[[104 109]
 [147 148]
 [103 123]]
=>
[[104 109]
 [147 148]]

[[121 141]
 [114  98]
 [108 121]
 [154 127]
 [151 122]]
=>
[[121 141]
 [114  98]]

[[127 129 125 127 136]
 [122 120 131 130 136]
 [131 124 137 131 114]
 [128 138 119 125 132]
 [114  99 125 122 142]]
=>
[[127 129]
 [122 120]]

[[107 131 118]
 [141 129 124]]
=>
[[107 131]
 [141 129]]

[[124 114 129]
 [141 110 117]
 [102 139 146]]
=>
[[124 114]
 [141 110]]

[[144 129 133 143 128]
 [128 131 136 131 131]
 [129 138 122 119 130]
 [118 130 131 105 129]]
=>
[[144 129]
 [128 131]]

[[110 105 110 108]
 [145 143 145 145]
 [123 117 123 121]]
=>
[[110 105]
 [145 143]]
---
[[122 125 122 115 127]
 [140 144 121 129 133]
 [112 114 120 125 146]
 [122 125 122 146 132]
 [112 120 125 115 151]]
=>
[[140 144 121]
 [112 114 120]]

[[128 123 126 137 130]
 [106 134 135 121 131]
 [145 130 128 132 133]
 [135 142 121 135 124]]
=>
[[106 134 135]
 [145 130 128]]

[[135 136 132 139]
 [114 128 140 115]
 [125 129 134 124]
 [128 117 124 116]
 [124 129 107 132]]
=>
[[114 128 140]
 [125 129 134]]

[[127 134 133 136 130]
 [155 117 135 114 110]
 [117 108 126 119 133]
 [119 137 119 110 140]
 [131 126  98 141 105]]
=>
[[155 117 135]
 [117 108 126]]

[[107 110 122 115 130]
 [118 131 155 129 127]
 [106 141 144 110 137]
 [153 123 130 156 153]
 [125 109 157 108 154]]
=>
[[118 131 155]
 [106 141 144]]

[[134 127 117 124 117]
 [116 114  99 135 141]
 [132 138 141 142 135]]
=>
[[116 114  99]
 [132 138 141]]

[[135 142 123  99]
 [126 123 129 140]
 [125 120 131 146]]
=>
[[126 123 129]
 [125 120 131]]
---
[[129 129 128 128]
 [133 133 128 128]
 [134 134 122 122]
 [151 150 108 108]]
=>
[[129 129]
 [133 133]
 [134 134]]

[[140 114]
 [119 131]
 [146 104]
 [115 129]
 [119 150]]
=>
[[140 114]
 [119 131]
 [146 104]]

[[132 155 124 132]
 [131 125 133 133]
 [119 142 129 138]]
=>
[[132 155]
 [131 125]
 [119 142]]

[[132 126]
 [118 149]
 [139 111]
 [126 136]]
=>
[[132 126]
 [118 149]
 [139 111]]

[[135 117 148 144 121]
 [156 128 146 149 125]
 [137 124 143 135 114]
 [152 142 120 122 130]]
=>
[[135 117]
 [156 128]
 [137 124]]

[[153 128 129]
 [105 148 152]
 [145 125 114]]
=>
[[153 128]
 [105 148]
 [145 125]]

[[120 110 118 118 110]
 [153 126 152 153 126]
 [104 131 102 102 127]
 [143 114 141 142 115]]
=>
[[120 110]
 [153 126]
 [104 131]]

[[148 120 144]
 [113 135 107]
 [149 120 145]]
=>
[[148 120]
 [113 135]
 [149 120]]

[[117 150]
 [132 123]
 [123 145]
 [135 118]
 [129 126]]
=>
[[117 150]
 [132 123]
 [123 145]]
